Below is a small trained network, with its code and all its weights. Each question gives an input and a target symbol and asks what happens when units are switched off, that is, made to give their printed mean instead of their output.

import numpy as np


def w(rows, s, z=0):
    codes = np.array(rows[::2]) - 128.0
    scale = np.full(codes.shape[1], s)
    scale[-1] = z or s
    return codes * scale


def f(y):
    return np.maximum(y, 0)


def softmax(a):
    e = np.exp(a - a.max(-1, keepdims=True))
    return e / e.sum(-1, keepdims=True)


def log_softmax(a):
    a = a - a.max(-1, keepdims=True)
    return a - np.log(np.exp(a).sum(-1, keepdims=True))


def net(x, mask):
    ids = ['ΛΞΠΨαβγεζθμστφω'.index(c) for c in x.split()]
    T = len(ids)
    res = E[ids] + P[:T]
    u = 0
    for l in range(2):
        r = res
        for j in range(3):
            rows = slice(4 * j, 4 * j + 4)
            q, k, v = (r @ M[l][rows].T for M in (Q, K, V))
            z = softmax(np.where(np.tri(T) > 0, q @ k.T / 4**0.5, -1e9)) @ v
            o = O[l][rows]
            res = res + np.where(mask[u + j], z, o[:, -1]) @ o[:, :-1]
        u += 3
        y = f(res @ A[l][:, :-1].T + A[l][:, -1])
        res = res + np.where(mask[u : u + 8], y, B[l][:, -1]) @ B[l][:, :-1]
        u += 8
    return log_softmax(res[-1] @ U[:, :-1].T + U[:, -1])


Q, K, V, O, A, B = {}, {}, {}, {}, {}, {}
E = w([
[142,125,50,179],'Λ',
[105,113,158,70],'Ξ',
[79,89,38,81],'Π',
[107,98,247,182],'Ψ',
[200,170,116,205],'α',
[139,192,38,85],'β',
[36,182,132,147],'γ',
[229,126,181,89],'ε',
[154,133,147,167],'ζ',
[191,210,76,110],'θ',
[149,115,40,167],'μ',
[96,87,156,76],'σ',
[81,125,142,94],'τ',
[141,54,156,208],'φ',
[133,57,146,201],'ω',
],0.012)
P = w([
[90,174,208,253],'0',
[103,135,188,238],'1',
[112,120,171,210],'2',
[124,118,153,193],'3',
[125,129,148,177],'4',
[132,139,145,156],'5',
[133,134,136,147],'6',
[130,130,126,119],'7',
[140,141,113,106],'8',
[147,165,99,83],'9',
[141,172,76,77],'10',
[139,133,103,66],'11',
],0.0028)
Q[0] = w([
[168,72,150,114],'0.h0',
[79,141,21,21],'0.h0',
[128,36,81,61],'0.h0',
[113,111,118,132],'0.h0',
[116,173,94,152],'0.h1',
[143,199,152,73],'0.h1',
[91,72,145,160],'0.h1',
[182,163,122,79],'0.h1',
[76,113,150,178],'0.h2',
[105,177,188,99],'0.h2',
[218,134,72,92],'0.h2',
[96,200,186,251],'0.h2',
],0.016)
K[0] = w([
[132,119,120,180],'0.h0',
[95,163,50,83],'0.h0',
[90,138,75,158],'0.h0',
[112,131,127,120],'0.h0',
[159,133,100,157],'0.h1',
[150,174,151,106],'0.h1',
[111,77,127,127],'0.h1',
[128,182,148,109],'0.h1',
[115,82,145,157],'0.h2',
[90,168,165,135],'0.h2',
[162,177,84,104],'0.h2',
[85,152,132,252],'0.h2',
],0.022)
V[0] = w([
[158,12,155,15],'0.h0',
[144,89,135,98],'0.h0',
[148,98,104,95],'0.h0',
[90,126,174,123],'0.h0',
[191,78,117,111],'0.h1',
[90,206,168,184],'0.h1',
[137,135,158,167],'0.h1',
[130,156,187,191],'0.h1',
[132,170,140,122],'0.h2',
[100,112,124,123],'0.h2',
[152,135,133,122],'0.h2',
[3,181,89,171],'0.h2',
],0.0043)
O[0] = w([
[83,221,184,212,254],'0.h0',
[120,152,146,150,165],'0.h0',
[102,144,151,113,202],'0.h0',
[146,119,103,164,89],'0.h0',
[110,149,173,103,161],'0.h1',
[135,119,58,87,61],'0.h1',
[120,113,109,104,95],'0.h1',
[101,110,91,58,60],'0.h1',
[128,140,125,92,126],'0.h2',
[148,75,134,124,114],'0.h2',
[117,163,124,132,143],'0.h2',
[195,1,124,43,50],'0.h2',
],0.0047,0.00062)
A[0] = w([
[224,93,196,147,156],'0.n0',
[2,160,235,130,50],'0.n1',
[196,166,9,187,73],'0.n2',
[44,156,96,163,73],'0.n3',
[80,86,65,14,102],'0.n4',
[175,167,120,132,185],'0.n5',
[135,75,89,177,163],'0.n6',
[131,187,106,132,5],'0.n7',
],0.01,0.0024)
B[0] = w([
[91,217,34,225,211],'0.n0',
[237,120,224,160,192],'0.n1',
[75,81,250,57,210],'0.n2',
[67,141,101,81,177],'0.n3',
[61,245,188,210,253],'0.n4',
[178,144,122,66,191],'0.n5',
[97,56,88,160,182],'0.n6',
[163,67,134,118,144],'0.n7',
],0.012,0.004)
Q[1] = w([
[143,131,199,175],'1.h0',
[90,151,164,144],'1.h0',
[150,139,186,91],'1.h0',
[116,115,11,80],'1.h0',
[141,87,95,84],'1.h1',
[167,83,134,193],'1.h1',
[161,179,113,118],'1.h1',
[137,124,130,141],'1.h1',
[37,69,244,156],'1.h2',
[126,208,180,128],'1.h2',
[121,96,127,37],'1.h2',
[58,145,248,111],'1.h2',
],0.017)
K[1] = w([
[123,177,74,99],'1.h0',
[122,82,84,103],'1.h0',
[114,165,135,44],'1.h0',
[144,69,220,213],'1.h0',
[151,73,158,91],'1.h1',
[143,100,139,208],'1.h1',
[182,162,114,115],'1.h1',
[131,126,128,145],'1.h1',
[17,107,239,161],'1.h2',
[157,220,139,128],'1.h2',
[153,82,160,46],'1.h2',
[77,165,251,108],'1.h2',
],0.015)
V[1] = w([
[71,129,170,138],'1.h0',
[195,155,76,84],'1.h0',
[223,116,76,123],'1.h0',
[204,105,103,139],'1.h0',
[110,198,107,77],'1.h1',
[162,187,40,131],'1.h1',
[184,99,59,200],'1.h1',
[159,45,133,201],'1.h1',
[239,184,81,2],'1.h2',
[80,135,98,120],'1.h2',
[79,148,89,61],'1.h2',
[142,132,130,107],'1.h2',
],0.0062)
O[1] = w([
[108,124,172,155,170],'1.h0',
[146,166,95,72,80],'1.h0',
[170,131,51,89,62],'1.h0',
[169,130,69,106,79],'1.h0',
[114,72,119,98,167],'1.h1',
[116,95,32,80,147],'1.h1',
[135,172,21,112,100],'1.h1',
[143,199,109,153,80],'1.h1',
[117,255,173,111,1],'1.h2',
[117,85,169,122,160],'1.h2',
[119,104,180,101,139],'1.h2',
[130,146,128,118,110],'1.h2',
],0.0078,0.0053)
A[1] = w([
[116,93,73,201,99],'1.n0',
[206,169,160,170,89],'1.n1',
[170,132,90,228,69],'1.n2',
[154,188,139,130,5],'1.n3',
[170,152,120,164,203],'1.n4',
[211,62,112,2,188],'1.n5',
[61,231,176,174,163],'1.n6',
[49,140,99,179,159],'1.n7',
],0.0094,0.0034)
B[1] = w([
[109,129,143,54,216],'1.n0',
[156,173,168,172,170],'1.n1',
[180,64,137,128,199],'1.n2',
[34,106,119,92,150],'1.n3',
[182,150,144,138,177],'1.n4',
[99,173,126,255,164],'1.n5',
[152,123,72,62,253],'1.n6',
[89,183,91,138,254],'1.n7',
],0.016,0.008)
U = w([
[177,194,62,81,179],'Λ',
[122,205,199,120,126],'Ξ',
[138,114,127,123,51],'Π',
[139,115,129,123,76],'Ψ',
[109,25,194,158,210],'α',
[50,122,85,126,195],'β',
[138,117,123,129,86],'γ',
[145,105,124,125,172],'ε',
[137,113,124,116,59],'ζ',
[186,105,145,148,251],'θ',
[150,111,170,9,28],'μ',
[119,133,76,254,64],'σ',
[139,120,118,121,52],'τ',
[136,116,131,117,94],'φ',
[159,35,75,99,138],'ω',
],0.007,0.003)

Each question gives the input, a string of symbols that net reads in full, and the target symbol t.
The units are the heads (4 rows each of Q, K, V and O) and the neurons (one row each of A and B). Each row of codes is followed by its name. A weight is (code - 128) times the scale printed after its matrix; where a second scale follows, it is the last column's (O, A, B and U).
mask holds one flag per unit, layer by layer, with each layer's heads first. A switched-off unit (its flag False) gives its mean, the last column of its rows in O or B, instead of its output. The means were averaged over made-up inputs and are rounded, as every weight is.
A unit's drop is (log p(t) with every unit on - log p(t) with that unit switched off) / (log p(t) with every unit on - log p(t) with every unit switched off).
top k neurons: the k neurons with the biggest drops, biggest first
top k neurons in layer l: the k neurons of layer l with the biggest drops, biggest first
heads that matter: for each layer, one digit per head in row order, 1 if its drop is at least 0.15 and else 0, layers parted by /
input ε Π φ Π Π ε ε γ θ σ Π γ, target α: top 4 neurons in layer 0 : (0.n4; 0.n3; 0.n2; 0.n1)
input ε Π Ξ, target α: top 2 neurons : (0.n3; 0.n4)
input Π Ξ β Π σ ω σ Ψ ε ε Ξ, target σ: heads that matter : 001 / 110
input Ψ σ γ β, target μ: top 3 neurons : (0.n4; 0.n2; 1.n6)
input Ξ Π Π σ, target α: heads that matter : 000 / 001
input γ Π ε μ ε Ψ Π σ ζ, target Λ: heads that matter : 000 / 011
input ε ε Ξ, target σ: heads that matter : 000 / 110
input Π Π ζ Π ε σ, target σ: heads that matter : 001 / 100
input ε ε Π ε ε τ, target σ: heads that matter : 000 / 110
input μ σ ζ Ψ σ Π ω Λ, target α: top 2 neurons : (0.n2; 0.n0)
input Ψ ε Π φ Π Π τ, target α: top 2 neurons : (0.n4; 0.n3)
input Ψ ζ ζ σ σ β τ Π γ, target α: top 3 neurons : (0.n4; 0.n1; 0.n5)
input θ ε Ξ Π Ψ ε Ψ θ φ Π ω, target ω: top neuron in layer 1 : (1.n2)
input Π Π Π α, target α: top 3 neurons : (0.n2; 0.n4; 1.n6)
input Π Π ε ε ε σ, target σ: top 3 neurons in layer 0 : (0.n0; 0.n4; 0.n2)
input σ Ψ Π Π μ Π θ Π, target β: top 2 neurons in layer 0 : (0.n4; 0.n2)
input Π Π Π α Π ω Π φ, target ω: top 4 neurons : (1.n2; 1.n0; 0.n0; 0.n6)
input ε Ξ μ Π γ φ Π Π θ ε γ, target σ: heads that matter : 000 / 111
input ω φ Π τ α Π Ξ, target α: top 2 neurons : (0.n4; 0.n5)
input ε ζ Π Π Π Ψ Π σ, target α: top neuron in layer 0 : (0.n5)
input Π ε Ξ ε ε γ, target σ: heads that matter : 001 / 110
input Ξ Π Π τ ε, target Λ: heads that matter : 000 / 001
input Λ τ Ξ Λ μ α θ ε ζ, target Λ: heads that matter : 000 / 001
input Λ Ξ Π τ Π τ, target α: top neuron in layer 1 : (1.n7)
input ε Π ε Π Ξ Π β, target μ: top 3 neurons in layer 0 : (0.n2; 0.n4; 0.n0)
input Π Π Π Ξ ε ζ φ, target ω: top 4 neurons in layer 0 : (0.n0; 0.n6; 0.n2; 0.n4)
input σ ε ε γ Ψ σ Λ Π Π, target β: top 2 neurons : (1.n7; 0.n4)
input Π σ θ, target Ξ: top 4 neurons in layer 0 : (0.n4; 0.n5; 0.n2; 0.n0)
